Here is a tiny trained network, its code and every weight. The questions are about switching its units off for an input and a class, where a switched-off unit gives its printed mean instead of its output.

import numpy as np


def w(rows, s, z=0):
    codes = np.array(rows[::2]) - 128.0
    scale = np.full(codes.shape[1], s)
    scale[-1] = z or s
    return codes * scale


def f(y):
    return y / 2 * (1 + np.tanh(0.7978845608 * (y + 0.044715 * y**3)))


def log_softmax(a):
    a = a - a.max(-1, keepdims=True)
    return a - np.log(np.exp(a).sum(-1, keepdims=True))


def net(x, mask):
    res = np.array(x, float).reshape(1, 8) / 4 @ E
    y = f(res @ A[0][:, :-1].T + A[0][:, -1])
    res = res + np.where(mask, y, B[0][:, -1]) @ B[0][:, :-1]
    return log_softmax(res[-1] @ U[:, :-1].T + U[:, -1])


A, B = {}, {}
E = w([
[143,147,65,112],'x0',
[210,40,144,102],'x1',
[137,85,33,122],'x2',
[229,140,158,85],'x3',
[177,79,30,135],'x4',
[89,36,147,157],'x5',
[73,65,100,205],'x6',
[60,110,118,2],'x7',
],0.0035)
A[0] = w([
[143,105,65,147,252],'n0',
[110,119,130,128,128],'n1',
[20,71,156,146,153],'n2',
[136,104,87,146,230],'n3',
[69,179,107,160,147],'n4',
[128,129,128,127,151],'n5',
[130,126,129,128,214],'n6',
[128,129,128,128,29],'n7',
[132,115,125,136,234],'n8',
[88,116,79,7,117],'n9',
[125,135,128,128,114],'n10',
[127,131,128,128,22],'n11',
[126,131,128,129,27],'n12',
[126,131,128,128,16],'n13',
[131,121,129,132,197],'n14',
[128,127,126,124,61],'n15',
[128,127,128,128,133],'n16',
[127,128,128,128,111],'n17',
[129,132,128,125,104],'n18',
[132,112,106,138,200],'n19',
[128,129,128,128,63],'n20',
[144,110,66,140,229],'n21',
[127,131,128,128,22],'n22',
[131,133,132,123,206],'n23',
[129,124,124,130,143],'n24',
[128,127,125,125,69],'n25',
[128,129,128,127,162],'n26',
[122,116,113,93,75],'n27',
[127,129,127,126,53],'n28',
[127,130,127,126,55],'n29',
[127,129,128,128,56],'n30',
[128,124,128,130,146],'n31',
[149,111,162,174,99],'n32',
[129,125,129,129,182],'n33',
[124,143,127,125,167],'n34',
[128,126,124,127,100],'n35',
[179,118,201,60,166],'n36',
[103,228,121,110,252],'n37',
[127,130,128,128,53],'n38',
],0.017,0.0023)
B[0] = w([
[217,113,75,147,211],'n0',
[119,136,118,138,132],'n1',
[97,177,55,227,237],'n2',
[192,115,97,138,186],'n3',
[46,104,169,124,189],'n4',
[123,123,118,121,134],'n5',
[116,111,92,100,153],'n6',
[139,146,164,154,108],'n7',
[124,97,63,81,162],'n8',
[173,169,140,4,242],'n9',
[122,130,135,133,125],'n10',
[139,149,172,159,107],'n11',
[138,150,171,159,108],'n12',
[139,150,173,160,106],'n13',
[125,109,90,99,148],'n14',
[141,149,169,156,114],'n15',
[128,127,126,127,129],'n16',
[131,131,134,133,124],'n17',
[129,135,148,142,123],'n18',
[160,120,106,128,158],'n19',
[136,141,155,147,114],'n20',
[214,126,90,154,200],'n21',
[139,151,173,160,107],'n22',
[104,98,78,90,152],'n23',
[135,128,125,129,132],'n24',
[140,147,165,154,115],'n25',
[121,120,112,117,137],'n26',
[145,158,170,126,133],'n27',
[138,146,166,155,112],'n28',
[137,147,167,156,113],'n29',
[136,142,156,148,113],'n30',
[129,124,117,121,133],'n31',
[164,114,114,68,154],'n32',
[122,117,104,110,143],'n33',
[105,110,108,115,142],'n34',
[140,140,150,146,122],'n35',
[75,11,145,144,245],'n36',
[72,14,128,159,254],'n37',
[136,143,159,151,112],'n38',
],0.036,0.0047)
U = w([
[104,113,188,91,123],'0',
[111,114,110,186,199],'1',
[148,193,254,165,61],'2',
[181,162,114,109,148],'3',
[103,199,136,135,3],'4',
],0.008,0.0019)

Each question gives the input, the list of numbers given to net, and the class t.
The units are the neurons (one row each of A and B). Each row of codes is followed by its name. A weight is (code - 128) times the scale printed after its matrix; where a second scale follows, it is the last column's (A, B and U).
mask holds one flag per neuron, in row order. A switched-off neuron (its flag False) gives its mean, the last column of its row in B, instead of its output. The means were averaged over made-up inputs and are rounded, as every weight is.
A unit's drop is (log p(t) with every unit on - log p(t) with that unit switched off) / (log p(t) with every unit on - log p(t) with every unit switched off).
The circuit of an input: a set's keep is (log p(t) with only the set's units on - log p(t) with every unit switched off) / (log p(t) with every unit on - log p(t) with every unit switched off). Starting from the 12 units with the biggest drops (on a tie, the unit counted first), units are removed one at a time, each time the one whose removal leaves the highest keep (on an exact tie, the one counted first), for as long as the keep stays at least 0.8.
circuit, biggest first: the units of the circuit, biggest drop first
k most important neurons: the k neurons with the biggest drops, biggest first
drop when u is switched off: that unit's drop, to one decimal
input [-4,8,-1,7,4,-2,-8,0], class 0: circuit, biggest first : n36; n2
input [1,-8,-6,-2,-5,-7,-5,8], class 0: most important neuron : n9
input [2,-1,-8,0,4,7,-7,3], class 0: circuit, biggest first : n2; n0
input [0,8,-4,7,5,2,-6,0], class 0: circuit, biggest first : n2; n36
input [0,-8,2,-5,-4,-6,-5,1], class 0: circuit, biggest first : n2; n4
input [-7,3,-7,5,0,4,7,-7], class 3: 4 most important neurons : n32; n37; n4; n36
input [-6,6,-3,8,8,6,-7,-2], class 0: 4 most important neurons : n2; n36; n32; n37
input [6,6,-7,3,6,-7,-2,4], class 0: circuit, biggest first : n36; n9
input [-3,-2,2,4,-5,8,2,8], class 4: circuit, biggest first : n2; n9; n37; n0
input [7,-8,-3,-8,5,-5,-5,1], class 0: circuit, biggest first : n2; n4
input [-3,-7,8,-3,6,5,3,1], class 3: 4 most important neurons : n37; n36; n0; n21
input [3,4,4,-7,-3,1,-7,4], class 3: 2 most important neurons : n9; n4
input [8,1,-5,1,-8,-5,5,8], class 0: drop when n9 is switched off : 0.2
input [-1,-4,2,1,4,4,-3,-4], class 3: drop when n2 is switched off : 0.2
input [-5,-2,-7,4,-2,-4,3,1], class 0: circuit, biggest first : n2
input [-5,3,4,6,-4,7,8,-5], class 3: drop when n2 is switched off : -0.1
